Below are the code and all the weights of a small trained network. Each question names an input and a class and asks about switching units off, where a switched-off unit gives its printed mean instead of its output.

import numpy as np


def w(rows, s, z=0):
    codes = np.array(rows[::2]) - 128.0
    scale = np.full(codes.shape[1], s)
    scale[-1] = z or s
    return codes * scale


def norm(h):
    return h / np.sqrt((h * h).mean(-1, keepdims=True) + 1e-5)


def f(y):
    return y / 2 * (1 + np.tanh(0.7978845608 * (y + 0.044715 * y**3)))


def log_softmax(a):
    a = a - a.max(-1, keepdims=True)
    return a - np.log(np.exp(a).sum(-1, keepdims=True))


def net(x, mask):
    res = np.array(x, float).reshape(1, 5) / 4 @ E
    u = 0
    for l in range(2):
        y = f(norm(res) @ A[l][:, :-1].T + A[l][:, -1])
        res = res + np.where(mask[u : u + 12], y, B[l][:, -1]) @ B[l][:, :-1]
        u += 12
    return log_softmax(norm(res)[-1] @ U[:, :-1].T + U[:, -1])


A, B = {}, {}
E = w([
[166,110,96,138,100,117,212,146,179,176],'x0',
[110,164,198,51,42,146,105,142,98,218],'x1',
[145,163,170,204,162,136,110,226,109,166],'x2',
[196,85,35,152,99,139,25,102,98,220],'x3',
[166,101,53,1,111,151,98,237,170,78],'x4',
],0.0085)
A[0] = w([
[129,143,117,99,121,131,154,7,130,129,8],'L0N0',
[101,142,150,112,108,132,135,113,117,182,13],'L0N1',
[96,140,183,153,153,151,44,62,111,98,73],'L0N2',
[125,141,154,178,142,128,122,159,124,153,1],'L0N3',
[131,126,110,169,115,146,226,96,146,199,77],'L0N4',
[115,135,97,212,146,133,147,82,125,105,126],'L0N5',
[126,140,185,130,109,125,126,91,124,170,156],'L0N6',
[132,121,107,133,126,135,178,129,141,162,107],'L0N7',
[108,135,187,143,140,129,174,100,132,120,87],'L0N8',
[142,159,154,178,143,131,123,155,124,154,88],'L0N9',
[109,131,177,125,150,121,159,115,139,120,98],'L0N10',
[127,128,102,172,134,127,85,70,132,192,94],'L0N11',
],0.019,0.0044)
B[0] = w([
[28,16,148,141,98,134,104,156,129,104,206],'L0N0',
[193,110,195,117,171,176,78,82,180,96,164],'L0N1',
[148,147,140,108,122,7,91,158,112,101,248],'L0N2',
[80,61,135,162,109,131,125,193,155,116,177],'L0N3',
[146,148,136,104,132,1,106,168,114,110,208],'L0N4',
[168,105,167,107,202,134,183,91,184,179,241],'L0N5',
[158,111,184,95,149,110,216,106,156,227,209],'L0N6',
[103,158,148,129,132,133,26,116,82,74,155],'L0N7',
[135,175,76,141,94,172,215,118,79,129,225],'L0N8',
[45,38,142,113,95,130,102,110,110,109,197],'L0N9',
[173,139,83,165,49,180,73,88,86,129,202],'L0N10',
[167,179,52,173,45,203,151,91,56,120,227],'L0N11',
],0.02,0.011)
A[1] = w([
[127,131,171,221,147,152,114,203,96,170,66],'L1N0',
[29,29,132,163,119,156,112,152,155,137,97],'L1N1',
[166,97,135,107,84,122,162,145,91,125,124],'L1N2',
[95,203,110,175,83,162,143,95,124,121,3],'L1N3',
[119,176,123,116,141,4,78,158,130,127,105],'L1N4',
[152,144,104,85,126,117,113,142,166,131,2],'L1N5',
[76,183,199,142,119,136,201,127,125,64,118],'L1N6',
[93,200,84,123,166,201,80,121,163,118,13],'L1N7',
[135,119,107,197,239,131,131,61,184,110,29],'L1N8',
[84,165,179,226,143,115,117,98,107,167,43],'L1N9',
[134,144,185,107,160,160,122,76,195,166,74],'L1N10',
[80,116,91,92,128,112,132,214,113,138,38],'L1N11',
],0.019,0.0029)
B[1] = w([
[123,66,119,57,72,130,82,46,123,77,150],'L1N0',
[2,141,148,152,84,147,119,101,156,121,220],'L1N1',
[77,173,96,142,228,175,123,190,181,74,255],'L1N2',
[154,150,109,174,114,187,165,112,119,128,170],'L1N3',
[170,191,151,164,107,108,87,184,136,78,193],'L1N4',
[142,102,172,163,106,66,151,91,85,134,150],'L1N5',
[182,79,68,135,92,117,35,109,100,171,179],'L1N6',
[96,158,129,154,142,124,245,106,123,150,145],'L1N7',
[139,153,225,57,128,210,71,163,115,189,165],'L1N8',
[157,110,82,26,127,78,139,112,130,123,154],'L1N9',
[142,142,177,127,203,178,98,140,117,154,142],'L1N10',
[127,103,133,121,163,88,183,94,131,162,180],'L1N11',
],0.02,0.013)
U = w([
[10,47,122,127,68,106,102,115,132,83,192],'0',
[174,117,140,107,186,30,238,105,100,163,143],'1',
[199,154,6,165,96,214,113,123,62,121,166],'2',
[182,178,154,140,110,30,54,189,96,54,147],'3',
[154,130,240,79,174,196,81,129,142,179,160],'4',
[91,204,159,209,158,140,158,150,142,97,223],'5',
[125,162,106,142,150,128,125,149,188,137,2],'6',
[149,116,107,157,137,129,132,148,220,149,15],'7',
],0.016,0.0062)

Each question gives the input, the list of numbers given to net, and the class t.
The units are the neurons (one row each of A and B). Each row of codes is followed by its name. A weight is (code - 128) times the scale printed after its matrix; where a second scale follows, it is the last column's (A, B and U).
mask holds one flag per neuron, layer by layer. A switched-off neuron (its flag False) gives its mean, the last column of its row in B, instead of its output. The means were averaged over made-up inputs and are rounded, as every weight is.
A unit's drop is (log p(t) with every unit on - log p(t) with that unit switched off) / (log p(t) with every unit on - log p(t) with every unit switched off).
The circuit of an input: a set's keep is (log p(t) with only the set's units on - log p(t) with every unit switched off) / (log p(t) with every unit on - log p(t) with every unit switched off). Starting from the 12 units with the biggest drops (on a tie, the unit counted first), units are removed one at a time, each time the one whose removal leaves the highest keep (on an exact tie, the one counted first), for as long as the keep stays at least 0.8.
circuit, biggest first: the units of the circuit, biggest drop first
k most important neurons: the k neurons with the biggest drops, biggest first
drop of u: that unit's drop, to one decimal
input [8,-3,7,0,-6], class 3: circuit, biggest first	L0N4
input [0,3,4,-7,-8], class 1: 3 most important neurons	L0N6; L0N11; L0N8
input [-6,-8,1,1,-4], class 4: 2 most important neurons	L0N5; L1N8
input [8,4,-3,-8,5], class 2: 2 most important neurons	L0N2; L1N3
input [0,-7,7,5,-3], class 0: 3 most important neurons	L0N9; L0N3; L1N1
input [5,-8,8,4,4], class 0: 2 most important neurons	L1N1; L0N6
input [5,6,6,5,3], class 0: 2 most important neurons	L0N2; L0N5
input [3,7,6,1,-7], class 1: 2 most important neurons	L0N6; L0N0
input [7,3,4,-8,-7], class 2: 2 most important neurons	L0N8; L0N10
input [-6,-7,1,5,3], class 4: 3 most important neurons	L1N8; L0N4; L0N5
input [-7,4,7,6,-7], class 0: 3 most important neurons	L0N3; L0N4; L0N9
input [-1,3,4,-5,-4], class 2: 3 most important neurons	L0N8; L0N0; L0N10
input [-8,-5,8,2,-5], class 0: 3 most important neurons	L0N3; L0N9; L0N4
input [-5,-2,-2,2,-1], class 3: circuit, biggest first	L0N2
input [-8,-5,4,0,-7], class 3: 2 most important neurons	L0N2; L1N4
input [8,7,6,6,-7], class 3: 4 most important neurons	L0N4; L0N0; L0N5; L0N7
input [7,-2,-2,-8,4], class 2: drop of L0N2	0.5
input [-3,-2,5,-1,7], class 1: drop of L0N5	0.7
input [2,8,6,-1,-7], class 4: drop of L0N9	0.1
input [4,-3,1,-1,4], class 1: circuit, biggest first	L1N1
input [5,-2,1,4,1], class 3: drop of L0N10	0.1
